Below is a small trained network, with its code and all its weights. Each question gives an input and a target symbol and asks what happens when units are switched off, that is, made to give their printed mean instead of their output.

import numpy as np


def w(rows, s, z=0):
    codes = np.array(rows[::2]) - 128.0
    scale = np.full(codes.shape[1], s)
    scale[-1] = z or s
    return codes * scale


def norm(h):
    return h / np.sqrt((h * h).mean(-1, keepdims=True) + 1e-5)


def f(y):
    return y / 2 * (1 + np.tanh(0.7978845608 * (y + 0.044715 * y**3)))


def softmax(a):
    e = np.exp(a - a.max(-1, keepdims=True))
    return e / e.sum(-1, keepdims=True)


def log_softmax(a):
    a = a - a.max(-1, keepdims=True)
    return a - np.log(np.exp(a).sum(-1, keepdims=True))


def net(x, mask):
    ids = ['βλξπσφω'.index(c) for c in x.split()]
    T = len(ids)
    res = E[ids] + P[:T]
    u = 0
    for l in range(3):
        r = norm(res)
        for j in range(2):
            rows = slice(3 * j, 3 * j + 3)
            q, k, v = (r @ M[l][rows].T for M in (Q, K, V))
            z = softmax(np.where(np.tri(T) > 0, q @ k.T / 3**0.5, -1e9)) @ v
            o = O[l][rows]
            res = res + np.where(mask[u + j], z, o[:, -1]) @ o[:, :-1]
        u += 2
        y = f(norm(res) @ A[l][:, :-1].T + A[l][:, -1])
        res = res + np.where(mask[u : u + 4], y, B[l][:, -1]) @ B[l][:, :-1]
        u += 4
    return log_softmax(norm(res)[-1] @ U[:, :-1].T + U[:, -1])


Q, K, V, O, A, B = {}, {}, {}, {}, {}, {}
E = w([
[140,159,16,108,113,172,5,140],'β',
[150,185,167,58,152,206,191,79],'λ',
[59,158,76,179,13,148,75,109],'ξ',
[236,115,125,214,144,168,92,141],'π',
[130,87,24,213,118,163,162,184],'σ',
[213,221,159,118,126,150,235,66],'φ',
[154,199,163,105,110,163,207,44],'ω',
],0.0019)
P = w([
[196,84,24,109,85,126,160,11],'0',
[137,80,204,56,92,185,179,177],'1',
[56,157,135,169,250,134,136,55],'2',
[177,149,76,159,93,128,152,97],'3',
[110,88,207,75,103,162,145,201],'4',
[58,157,153,170,219,100,117,106],'5',
[154,136,77,165,97,98,115,130],'6',
[111,88,192,95,106,130,109,215],'7',
[73,155,154,177,209,67,102,157],'8',
[144,127,57,178,82,102,106,154],'9',
],0.0025)
Q[0] = w([
[246,234,3,122,46,159,199,76],'L0H0',
[182,137,2,191,69,134,63,99],'L0H0',
[241,224,83,93,56,102,243,55],'L0H0',
[92,139,162,188,191,102,126,97],'L0H1',
[101,124,25,141,84,116,105,132],'L0H1',
[122,133,153,148,166,126,163,85],'L0H1',
],0.0071)
K[0] = w([
[105,94,114,205,114,36,39,218],'L0H0',
[122,50,26,232,46,155,1,149],'L0H0',
[114,142,169,185,141,56,41,235],'L0H0',
[53,146,153,126,136,128,131,206],'L0H1',
[99,179,35,220,170,57,112,40],'L0H1',
[108,134,168,153,140,205,160,170],'L0H1',
],0.0059)
V[0] = w([
[95,64,139,172,117,124,243,117],'L0H0',
[17,131,68,158,48,118,174,179],'L0H0',
[43,184,131,61,57,78,115,88],'L0H0',
[161,251,143,155,205,121,66,158],'L0H1',
[218,16,85,62,79,163,119,42],'L0H1',
[147,114,194,90,96,145,189,232],'L0H1',
],0.0022)
O[0] = w([
[122,56,180,110,193,86,212,156,164],'L0H0',
[156,208,144,73,100,101,251,186,83],'L0H0',
[88,246,112,85,155,59,184,75,96],'L0H0',
[193,155,152,123,120,142,221,82,79],'L0H1',
[10,101,152,121,117,90,96,217,249],'L0H1',
[172,188,19,170,70,114,127,103,152],'L0H1',
],0.0024,0.0018)
A[0] = w([
[64,133,99,145,214,163,127,35,247],'L0N0',
[162,29,139,212,21,189,53,120,135],'L0N1',
[184,196,118,254,125,162,168,135,58],'L0N2',
[221,97,149,131,47,136,217,163,111],'L0N3',
],0.0036,0.0011)
B[0] = w([
[219,108,179,167,137,88,72,249,250],'L0N0',
[123,207,237,95,242,178,252,18,215],'L0N1',
[76,59,162,59,149,159,29,149,196],'L0N2',
[195,119,117,206,168,181,220,139,209],'L0N3',
],0.0025,0.0024)
Q[1] = w([
[98,152,5,253,114,78,86,168],'L1H0',
[148,70,147,230,217,79,162,129],'L1H0',
[40,107,163,202,221,73,41,147],'L1H0',
[85,67,127,34,139,169,218,64],'L1H1',
[125,102,96,54,38,164,210,71],'L1H1',
[84,97,184,116,148,96,206,254],'L1H1',
],0.0054)
K[1] = w([
[107,115,3,128,84,35,126,101],'L1H0',
[183,28,105,173,186,74,146,52],'L1H0',
[134,66,128,68,105,49,155,22],'L1H0',
[140,191,229,175,192,192,103,219],'L1H1',
[142,250,196,181,84,171,134,239],'L1H1',
[118,61,216,167,180,49,180,191],'L1H1',
],0.0054)
V[1] = w([
[218,124,192,194,157,142,110,190],'L1H0',
[220,103,108,74,233,198,186,230],'L1H0',
[221,78,73,117,171,20,82,127],'L1H0',
[116,70,198,146,32,30,214,143],'L1H1',
[164,119,249,68,136,116,123,206],'L1H1',
[165,89,205,86,140,180,150,160],'L1H1',
],0.002)
O[1] = w([
[28,155,114,96,110,129,72,120,159],'L1H0',
[96,120,55,83,83,88,59,193,251],'L1H0',
[68,119,62,123,224,132,158,199,108],'L1H0',
[38,86,146,86,254,155,138,53,135],'L1H1',
[121,219,101,184,207,114,91,126,180],'L1H1',
[110,154,114,159,162,71,65,106,214],'L1H1',
],0.0024,0.0016)
A[1] = w([
[197,164,103,29,2,156,123,68,4],'L1N0',
[189,56,43,176,146,110,142,150,63],'L1N1',
[76,164,126,91,78,61,215,87,1],'L1N2',
[168,133,65,151,127,109,71,46,5],'L1N3',
],0.0044,0.0013)
B[1] = w([
[123,233,84,86,212,190,99,217,252],'L1N0',
[142,211,184,122,76,133,70,111,174],'L1N1',
[126,168,102,255,196,27,71,81,107],'L1N2',
[49,150,178,98,177,107,223,137,91],'L1N3',
],0.0039,0.0019)
Q[2] = w([
[105,203,96,18,112,220,164,81],'L2H0',
[110,119,48,23,29,211,159,125],'L2H0',
[125,44,176,75,67,84,15,133],'L2H0',
[12,117,167,167,91,68,21,139],'L2H1',
[106,163,132,107,2,120,254,28],'L2H1',
[49,220,42,63,34,131,208,100],'L2H1',
],0.0047)
K[2] = w([
[109,137,200,109,156,235,48,245],'L2H0',
[70,155,93,30,64,188,49,237],'L2H0',
[91,72,109,37,12,55,75,34],'L2H0',
[82,55,140,69,75,16,98,60],'L2H1',
[97,192,122,207,80,150,253,37],'L2H1',
[28,236,90,113,43,214,184,85],'L2H1',
],0.0047)
V[2] = w([
[143,150,152,129,196,71,185,99],'L2H0',
[125,43,50,49,116,118,116,97],'L2H0',
[66,52,109,129,197,177,126,167],'L2H0',
[47,4,78,125,124,142,147,133],'L2H1',
[191,129,62,78,100,150,143,96],'L2H1',
[201,88,139,188,166,151,113,205],'L2H1',
],0.0032)
O[2] = w([
[93,199,139,183,113,205,161,156,126],'L2H0',
[23,47,128,55,59,130,82,132,86],'L2H0',
[108,41,143,178,83,43,171,86,197],'L2H0',
[231,253,96,135,177,180,140,166,87],'L2H1',
[140,117,144,217,118,79,152,123,77],'L2H1',
[104,149,109,76,90,134,216,39,252],'L2H1',
],0.0028,0.0021)
A[2] = w([
[89,157,182,163,126,138,60,133,97],'L2N0',
[29,59,87,157,217,140,203,162,2],'L2N1',
[255,109,81,210,7,125,135,140,67],'L2N2',
[169,193,49,225,202,32,138,111,86],'L2N3',
],0.0062)
B[2] = w([
[147,178,67,149,43,61,190,134,170],'L2N0',
[41,161,224,69,186,32,208,229,138],'L2N1',
[253,86,39,17,148,100,206,178,252],'L2N2',
[175,65,138,204,215,82,24,152,244],'L2N3',
],0.0051,0.002)
U = w([
[21,122,217,82,193,34,208,201,129],'β',
[157,100,121,242,222,61,60,156,176],'λ',
[144,101,225,173,131,221,194,37,175],'ξ',
[93,201,89,200,1,38,174,100,130],'π',
[88,251,73,78,167,227,89,188,7],'σ',
[241,45,59,54,137,90,221,159,124],'φ',
[36,7,107,52,55,122,45,114,114],'ω',
],0.0055,0.002)

Each question gives the input, a string of symbols that net reads in full, and the target symbol t.
The units are the heads (3 rows each of Q, K, V and O) and the neurons (one row each of A and B). Each row of codes is followed by its name. A weight is (code - 128) times the scale printed after its matrix; where a second scale follows, it is the last column's (O, A, B and U).
mask holds one flag per unit, layer by layer, with each layer's heads first. A switched-off unit (its flag False) gives its mean, the last column of its rows in O or B, instead of its output. The means were averaged over made-up inputs and are rounded, as every weight is.
A unit's drop is (log p(t) with every unit on - log p(t) with that unit switched off) / (log p(t) with every unit on - log p(t) with every unit switched off).
The circuit of an input: a set's keep is (log p(t) with only the set's units on - log p(t) with every unit switched off) / (log p(t) with every unit on - log p(t) with every unit switched off). Starting from the 12 units with the biggest drops (on a tie, the unit counted first), units are removed one at a time, each time the one whose removal leaves the highest keep (on an exact tie, the one counted first), for as long as the keep stays at least 0.8.
circuit, biggest first: the units of the circuit, biggest drop first
most important unit: the unit with the biggest drop
top k neurons: the k neurons with the biggest drops, biggest first
k most important neurons of layer l: the k neurons of layer l with the biggest drops, biggest first
which heads matter: for each layer, one digit per head in row order, 1 if its drop is at least 0.15 and else 0, layers parted by /
drop of u: that unit's drop, to one decimal
input σ λ β π π σ φ ξ ω λ, target λ: top 2 neurons	[L2N3, L1N2]
input λ ω φ ξ, target λ: circuit, biggest first	[L1N2, L2N3, L0H0]
input β β σ σ β φ, target φ: circuit, biggest first	[L1H1, L0N1, L2N2]
input λ λ λ λ ξ, target π: top neuron	[L2N0]
input φ σ λ φ ξ λ, target σ: top 3 neurons	[L1N1, L0N0, L1N0]
input φ β σ ω σ π ω, target ξ: circuit, biggest first	[L0H0, L0N1]
input ω φ φ λ, target ω: top 3 neurons	[L0N0, L1N0, L2N2]
input ω φ λ ξ π λ φ π β, target β: which heads matter	01 / 11 / 00
input φ σ π, target σ: top 4 neurons	[L1N1, L1N0, L0N2, L2N3]
input π β σ, target π: top 3 neurons	[L0N1, L2N0, L1N1]
input φ λ λ σ φ σ, target σ: top 2 neurons	[L1N1, L0N2]
input σ β σ ξ λ ξ σ λ, target σ: which heads matter	01 / 10 / 00
input λ β λ β λ β ω λ β ξ, target λ: top 3 neurons	[L1N2, L2N3, L0N0]
input π λ φ β λ β λ σ β ω, target σ: top 2 neurons	[L1N0, L0N2]
input λ φ ω φ, target π: which heads matter	10 / 10 / 01
input π ω π ω ξ β λ β β, target π: most important unit	L0N1
input φ φ λ σ σ φ, target σ: top 2 neurons	[L1N1, L0N2]
input λ ω λ ω, target β: top 3 neurons	[L1N3, L0N0, L1N1]
input σ φ ω, target ω: top 2 neurons	[L0N0, L0N1]
input β φ σ ω β, target ω: most important unit	L0H1
input σ λ φ σ λ λ β, target σ: which heads matter	00 / 01 / 00
input β λ φ, target φ: top 3 neurons	[L0N0, L0N1, L2N2]
input π λ ξ π λ π ω σ π, target π: top 3 neurons	[L0N1, L0N2, L2N0]
input π σ λ ξ σ λ, target π: top 4 neurons	[L0N1, L0N0, L2N0, L1N0]
input ω ξ π ξ ξ β φ, target σ: which heads matter	10 / 00 / 00
input β ω ω, target φ: 2 most important neurons of layer 0	[L0N0, L0N1]
input π φ λ, target π: most important unit	L0N1
input φ ξ λ ξ σ ω σ ξ σ, target σ: 2 most important neurons of layer 2	[L2N3, L2N2]
input σ ω φ λ β ω ξ λ φ, target ω: drop of L0N2	0.7
input φ π φ λ σ, target β: drop of L2N1	0.5
